Below are the code and all the weights of a small trained network. Each question names an input and a class and asks about switching units off, where a switched-off unit gives its printed mean instead of its output.

import numpy as np


def w(rows, s, z=0):
    codes = np.array(rows[::2]) - 128.0
    scale = np.full(codes.shape[1], s)
    scale[-1] = z or s
    return codes * scale


def norm(h):
    return h / np.sqrt((h * h).mean(-1, keepdims=True) + 1e-5)


def f(y):
    return y / 2 * (1 + np.tanh(0.7978845608 * (y + 0.044715 * y**3)))


def log_softmax(a):
    a = a - a.max(-1, keepdims=True)
    return a - np.log(np.exp(a).sum(-1, keepdims=True))


def net(x, mask):
    res = np.array(x, float).reshape(1, 2) / 4 @ E
    u = 0
    for l in range(2):
        y = f(norm(res) @ A[l][:, :-1].T + A[l][:, -1])
        res = res + np.where(mask[u : u + 7], y, B[l][:, -1]) @ B[l][:, :-1]
        u += 7
    return log_softmax(norm(res)[-1] @ U[:, :-1].T + U[:, -1])


A, B = {}, {}
E = w([
[131,254,168,194,76,100,99,83,217,87,44],'x0',
[125,159,95,119,104,76,22,249,96,177,117],'x1',
],0.0085)
A[0] = w([
[155,37,83,110,195,118,80,93,51,170,160,184],'0.n0',
[69,190,99,143,47,80,115,222,62,122,128,188],'0.n1',
[143,119,138,132,172,78,61,45,86,144,126,94],'0.n2',
[102,236,207,169,82,121,132,136,204,104,105,187],'0.n3',
[137,128,166,171,130,252,221,102,65,46,134,72],'0.n4',
[131,163,156,138,198,83,105,81,172,62,243,2],'0.n5',
[177,106,137,119,150,99,181,91,173,104,143,129],'0.n6',
],0.004,0.0032)
B[0] = w([
[175,209,157,201,2,102,156,102,142,96,132,236],'0.n0',
[60,128,243,135,194,165,180,70,184,126,148,225],'0.n1',
[126,122,109,149,102,176,121,132,125,127,127,118],'0.n2',
[158,94,30,59,47,89,121,106,94,137,225,253],'0.n3',
[136,143,227,13,196,103,119,168,159,201,78,194],'0.n4',
[100,87,138,119,131,164,106,231,135,47,127,112],'0.n5',
[47,158,149,131,189,89,144,185,186,167,126,158],'0.n6',
],0.0057,0.0049)
A[1] = w([
[125,6,73,158,171,171,164,137,43,156,183,38],'1.n0',
[134,165,170,118,161,88,96,148,201,133,37,58],'1.n1',
[144,67,106,44,161,123,154,171,64,199,148,77],'1.n2',
[156,205,214,189,106,165,149,132,157,129,73,83],'1.n3',
[68,92,117,87,102,112,153,65,128,185,224,181],'1.n4',
[132,111,119,145,203,207,185,50,137,81,30,34],'1.n5',
[73,135,117,143,146,108,5,254,109,187,78,6],'1.n6',
],0.0077,0.0024)
B[1] = w([
[131,206,49,125,73,65,58,78,221,130,55,223],'1.n0',
[149,135,99,182,76,126,142,125,49,103,169,182],'1.n1',
[143,219,123,160,44,103,117,88,126,70,194,224],'1.n2',
[148,106,54,93,112,120,109,206,43,169,204,177],'1.n3',
[118,109,146,160,149,156,118,217,60,141,121,254],'1.n4',
[76,55,155,122,219,136,38,197,161,163,64,187],'1.n5',
[100,9,197,82,253,201,217,82,194,118,63,237],'1.n6',
],0.0074,0.0073)
U = w([
[119,188,83,123,44,90,87,88,170,119,124,173],'0',
[94,77,191,96,247,136,128,124,175,131,100,194],'1',
[126,122,134,127,105,129,130,205,6,152,189,139],'2',
[150,119,96,138,161,126,137,121,95,129,107,34],'3',
[150,109,120,157,142,147,138,121,114,133,128,44],'4',
[182,104,98,149,167,149,114,103,83,124,109,1],'5',
[141,120,102,153,154,161,129,117,103,123,130,46],'6',
[161,126,119,141,153,157,124,116,99,129,114,30],'7',
],0.02,0.006)

Each question gives the input, the list of numbers given to net, and the class t.
The units are the neurons (one row each of A and B). Each row of codes is followed by its name. A weight is (code - 128) times the scale printed after its matrix; where a second scale follows, it is the last column's (A, B and U).
mask holds one flag per neuron, layer by layer. A switched-off neuron (its flag False) gives its mean, the last column of its row in B, instead of its output. The means were averaged over made-up inputs and are rounded, as every weight is.
A unit's drop is (log p(t) with every unit on - log p(t) with that unit switched off) / (log p(t) with every unit on - log p(t) with every unit switched off).
The circuit of an input: a set's keep is (log p(t) with only the set's units on - log p(t) with every unit switched off) / (log p(t) with every unit on - log p(t) with every unit switched off). Starting from the 12 units with the biggest drops (on a tie, the unit counted first), units are removed one at a time, each time the one whose removal leaves the highest keep (on an exact tie, the one counted first), for as long as the keep stays at least 0.8.
circuit, biggest first: the units of the circuit, biggest drop first
most important unit: the unit with the biggest drop
k most important neurons: the k neurons with the biggest drops, biggest first
top k neurons in layer l: the k neurons of layer l with the biggest drops, biggest first
drop when u is switched off: that unit's drop, to one decimal
input [0,-2], class 2: circuit, biggest first	1.n0, 1.n6
input [2,-3], class 2: top 4 neurons in layer 1	1.n6, 1.n4, 1.n0, 1.n5
input [-3,-1], class 2: most important unit	0.n0
input [-8,8], class 0: circuit, biggest first	1.n0, 1.n2
input [6,8], class 1: 2 most important neurons	1.n6, 0.n0
input [-8,-7], class 0: 2 most important neurons	1.n0, 0.n1
input [6,7], class 1: top 3 neurons in layer 1	1.n6, 1.n2, 1.n0
input [-3,-3], class 2: top 4 neurons in layer 0	0.n0, 0.n4, 0.n1, 0.n3
input [-2,4], class 1: 2 most important neurons	0.n3, 1.n6
input [-5,6], class 1: 2 most important neurons	1.n6, 0.n3
input [3,2], class 2: 3 most important neurons	1.n6, 1.n0, 1.n4
input [2,-2], class 2: 2 most important neurons	1.n6, 1.n4
input [6,-8], class 1: 2 most important neurons	1.n5, 0.n0
input [3,3], class 2: most important neuron	0.n1
input [-6,-5], class 0: 2 most important neurons	1.n0, 0.n1
input [-5,3], class 0: drop when 1.n0 is switched off	0.2
input [-8,-5], class 0: drop when 1.n0 is switched off	0.9
input [-7,-4], class 0: drop when 1.n0 is switched off	0.7
input [2,8], class 1: drop when 1.n6 is switched off	1.0
input [3,-2], class 2: most important unit	1.n0
